[  3.7   0.1  -2.7  -2.6   1.2 -32.9   1.7 -66.9  -2.8  16.4   6.2   1.1
   0.8  -7.8  -2.9  -3.7  -5.5  19.5  -6.4  -2.4  -3.9   3.5]
SC
[ -4.9  -4.1   6.2   4.4  -5.7   1.3 -14.1  14.8  -0.4 -11.1   8.3  -2.5
  15.3   4.6  26.8  -8.9   9.8  -4.6  11.5  13.4  10.4  -2.8]
NQ
[  3.2  -1.1  -7.7   5.6  -0.1  -7.2  -3.0 -51.4  -9.8  -6.6   2.8  -1.5
  18.9  14.2   5.4  -6.4  -4.8   4.8   2.6  16.9  -0.8 -11.4]
ZT
[  4.2   2.2 -15.2   7.4   1.8 -15.9  10.6 -32.1  -7.6  10.0  -2.0   2.7
   2.4  -4.4  -8.4   1.9  -9.6  11.4  -4.9   0.7  -6.8  -0.8]
SC
[  6.1   3.3   0.8   1.3   3.3 -12.1  12.2 -37.0  -5.4  17.9  -0.7  -2.4
   0.7  -4.8 -11.5   2.1  -9.3  10.8  -4.0  -8.9 -11.2   2.5]
SC
[  7.1  -8.3 -15.5   1.9   7.0  -4.2 -12.9 -71.0 -13.7   1.0  -2.8  -7.3
   9.3  16.5 -21.6 -10.8  -9.5   7.1  13.0   4.9   1.7   1.8]
ZT
[-15.0  -6.7  11.5 -26.4  -9.3 -71.0 -67.4 -71.0  -2.7  49.4  22.6   7.9
  -8.3 -28.1  32.1 -27.8   5.1  43.6  15.8 -11.3  19.4  10.4]
GN
[ -4.9  -3.2   6.2  -3.2   0.8   7.3 -26.9  18.8 -12.9 -14.5   4.8   5.3
  10.0   6.3  14.7 -11.8  12.9  -3.1   8.2  12.2   9.8  -5.8]
NQ
[ -6.8 -10.3 -12.8 -14.0   1.0  -6.4 -26.2 -45.0 -15.7  -0.7   1.4   2.2
   6.3  18.0  -3.9 -11.8   0.6  -4.9  22.1   2.1   7.9  -7.7]
NQ
[  1.2  -5.4   5.0   9.4   1.8 -27.8 -12.7 -41.7  -8.0  -2.0   4.2  -1.9
  18.4  -1.5  20.6 -16.6   4.7  28.7   9.5  15.2  -5.2  -9.4]
ZT
[  7.0  -6.2  -9.2  -4.3   2.8 -12.1 -10.0 -71.0 -12.5  -0.7   0.3 -11.8
   8.7  22.5  -3.2 -11.0  -2.1   6.9  15.0   9.5  -1.9  -1.1]
ZT
[ -4.4   9.1  -1.6 -11.1  -8.6 -36.3 -27.6 -12.2   9.5  10.0   7.3  17.7
  -8.0   0.8   2.4  -5.4   7.1   1.8  12.6  -8.5   7.2   8.9]
GN
[  6.9  -1.3   6.1  -1.1   2.6 -57.6  -2.1 -68.6  -6.5  29.3   8.2   3.8
   5.8 -18.1   6.2  -6.0  -5.1  32.6  -2.3  -4.5  -1.7   3.8]
SC
[ -0.6  -0.2  11.5   9.9   5.7 -37.6   5.4 -36.1  -0.5  16.1   7.2  -1.2
   8.0 -17.7  16.4 -10.6  -7.0  24.0  -6.7   3.4  -6.4   2.4]
SC
[ -6.9  -4.5 -17.1 -14.4   0.2   0.0 -19.5 -45.8 -15.0  -3.2   3.5  -2.5
   0.8  35.8  -5.0 -11.6   4.4 -14.8  19.6   9.2  11.9  -4.9]
NQ
[  2.7  -7.9   1.6  -1.4   5.5 -21.6 -13.6 -71.0  -3.3   3.1   2.0  -2.4
  17.1  14.0   3.4 -13.1   0.8   3.8  14.1  17.0   6.4  -0.1]
ZT
[-13.6  -2.4   4.2 -15.6  -4.0 -12.9 -22.5   4.2   8.6  13.8   1.7   3.0
 -10.8  -3.7  -0.4  -2.5  -1.5   1.4   6.6 -11.6  15.0  13.3]
GN
[ -5.1  -2.9  -8.1 -13.5  -8.3 -16.8 -25.6  -5.7   0.0   9.5   0.0   4.9
 -12.8  -0.6 -11.3  -2.5   8.0  -2.3   3.9 -12.4   6.7   2.2]
GN
[  3.0  -2.1   9.8  17.2   1.5  -4.9   8.3  -4.1  -5.3 -11.8   6.6  15.3
  20.0  -2.4  24.7  -7.1  -2.8   3.4   1.0  28.2  -0.5 -12.6]
ZT
[ -2.2 -11.5 -15.5 -30.5  -2.6 -52.7 -43.6 -71.0  -6.7  29.8   8.0  -0.4
 -10.1  10.9 -12.5 -16.9   4.5  11.7  15.4 -19.7  15.9   6.7]
GN
[  6.1   1.5  -3.0  -0.5   5.7 -30.2   2.2 -53.4  -6.1  20.1   6.9  -0.6
  -2.4  -8.6 -16.7  -0.6 -12.2  15.9   2.7  -8.2  -6.1  -1.8]
SC
[ -4.4   0.1  -4.4   0.0   2.0  35.8 -11.5  32.5  -8.0 -14.6  -7.9  -2.4
   5.5  15.3   3.9  -1.2   9.1 -26.9   5.2  13.5   7.7  -8.6]
NQ
[  4.6 -12.2   3.8  13.2   0.3   8.0   2.0 -33.5   1.8 -14.7   6.7  -1.6
  24.4  10.7   3.1  -6.1  -5.4   6.7   1.8  22.5  -0.7  -6.9]
ZT
[  6.4  -4.7   5.2   5.4  13.3 -10.1   1.6 -62.6  -4.3  -3.1   5.7  -7.5
  12.9   2.9  12.1 -11.6   3.7   9.8   3.1  11.3   5.0  -5.2]
ZT
[ -3.5  -3.1  -5.1  -4.0  -0.1   9.6 -17.0   4.1  -8.2 -14.6  -1.4  -1.8
  11.2  13.4   3.9  -4.0   9.2  -6.6   8.8   6.1   5.0  -2.8]
NQ
[ -0.3   1.7  -1.9   0.6 -13.5  18.2 -13.3  15.6  -8.6 -19.7  -1.5   0.1
   8.3  19.2   0.2  -7.9   1.7 -16.6  11.0  17.2  19.5  -7.7]
NQ

[ -4.5  11.0  13.1 -15.4   5.1 -13.2   1.4  -5.0  -9.9  -8.5  -4.4  -5.9
   1.2   7.9   1.8   6.0  -4.9  -4.1   3.0  12.3 -20.3 -54.0]
SD
[ 11.5 -17.7   0.5  -1.2  27.9  12.2  28.9  -2.8  -0.6  21.3  -2.4   6.1
 -13.1   7.4 -14.3  -2.5   5.1  15.7  -9.4   2.9 -19.4   4.1]
MQ
[-12.7 -19.7  17.8   5.7  -4.4  -2.9   5.7   3.2  -9.4  -8.1   5.4   8.7
  15.8   6.8 -12.9  12.6  -6.4  21.9  -2.9   7.2  -4.6 -10.5]
SG
[ -3.9 -31.9   1.9 -24.9  -5.0   6.5   5.7   4.9 -11.1 -15.5   0.6   1.8
   4.8   0.5 -11.4  15.1  -3.7  -6.2   0.3  -2.7  11.6 -14.0]
LP
[ -5.7 -15.5  -1.7 -19.1   8.4  -2.2  14.2  -6.6   2.8  -0.7  25.2   7.0
 -19.4  -5.4  -7.1   1.6   3.6  -9.3  18.2   3.7  -0.9  13.3]
Pz
[-19.3 -28.2  19.7 -12.1   1.9   3.4 -23.1  -1.6   5.5  -7.4   4.6  -1.1
  29.7   4.4 -16.6   4.4  -7.8  -4.4  -6.5  16.9   1.1   0.3]
SD
[ -4.8  -9.8  16.1 -19.6  28.1 -16.9 -21.5   1.0   1.8 -21.4   6.2  -5.4
  -2.9   1.0   4.1  -0.7  -3.9  -7.2  -2.4   5.7   0.7  14.0]
SD
[-14.1 -34.3   5.1 -13.5  -3.2 -10.7  -6.7   0.1   3.9 -11.8  -0.8  -3.6
  -8.2   7.4  10.1   6.6  -4.1   2.0   9.1   8.6 -14.3   0.9]
Dq
[ -7.2 -29.2  -6.3 -15.6   6.2  -3.2  -6.9  -6.8  -8.4  -6.6 -29.2  -3.7
 -11.5 -10.3  -1.3  14.4  -3.4 -27.0 -10.3  -7.8 -20.2 -10.3]
MJ
[ -2.4 -38.8  -7.1  21.0  12.0  -6.1  -4.5   0.9   1.4  -7.6  10.5  -5.0
  -5.8  -8.4   9.0  -0.5   0.4   4.5   1.2 -19.6  -9.2   1.5]
Dq
[  1.9 -28.4   7.6 -30.4  18.5   9.2   7.3  14.1  -4.6 -12.3  32.4   9.7
 -24.0   2.0 -11.4  -1.7   5.6  -9.3   1.5   5.6  -3.0  16.9]
LP
[ -6.6 -10.6   4.1   0.0   0.6 -17.7  -8.0  -8.6  -6.3  -7.3   2.6  -1.9
  24.8   9.2   6.7  -6.8  -4.3  -5.3   7.2  -2.5  19.6   2.9]
SD
[  1.0   7.9  21.5  -2.9 -49.5  -7.3  -2.1  12.7  -2.4   1.6  45.1  37.2
  19.1  -9.6  -2.6  20.6   1.7  25.8   6.3  -3.1  28.7   4.3]
SG
[-31.7 -40.5   7.1  -8.8  27.3 -14.9 -26.8   9.0 -17.9  -9.7  42.4   8.9
  21.9   3.0  12.2   1.3 -18.3 -17.2   6.4  -0.4  -6.6  14.6]
SD
[ -9.2 -51.9  17.8  13.3  10.6 -24.7 -11.2  -5.7 -11.3 -20.3 -14.5 -17.2
   1.9   0.2   9.1  -7.2   5.6   7.7   5.1  -4.0  -1.6   3.0]
Dq
[ 25.0  27.2  -9.9  29.3   4.6  15.5  17.3  -2.2  -8.4  19.1 -12.0 -12.1
   2.2   4.3   5.4 -20.9 -10.4   8.9  -4.2 -19.8   7.6   2.3]
MQ
[-51.5 -87.7  23.1   5.5  10.7  -2.4 -21.8 -10.0 -14.6  -3.7  25.9 -15.5
  30.7 -11.8   4.7   9.7  -5.7 -10.5   5.4   6.7  -7.1 -15.8]
SD
[ 11.3 -36.0   3.5 -13.8  24.2   3.6  -0.1   4.2  12.0 -48.5 -11.9  -3.2
 -19.4  -4.6  -4.1  14.3  13.5  21.5   9.0   3.3   3.8  -7.4]
Dq
[-35.9 -22.9   8.0  -8.6  46.3  -0.6 -43.3   0.0   6.7 -14.3 -29.2 -14.9
  23.8   9.0  -8.7  10.6 -10.1   8.9   5.0  -0.6 -23.1  10.4]
Hc
[-18.7 -65.2  18.1  -3.7   2.0 -10.5 -11.6  -1.1  -9.3 -17.3  21.6  -6.2
  17.9  -9.6   5.2  22.5 -12.6  -4.4   0.5   3.1 -11.4   6.4]
SD
[ -0.3 -46.1   8.8  -8.8   0.7 -10.6  -6.3 -11.1   5.8 -14.6   1.8 -20.1
  -8.5   3.7   9.7  -1.2  -1.6   8.0   8.5  -2.8   6.4   0.1]
Dq
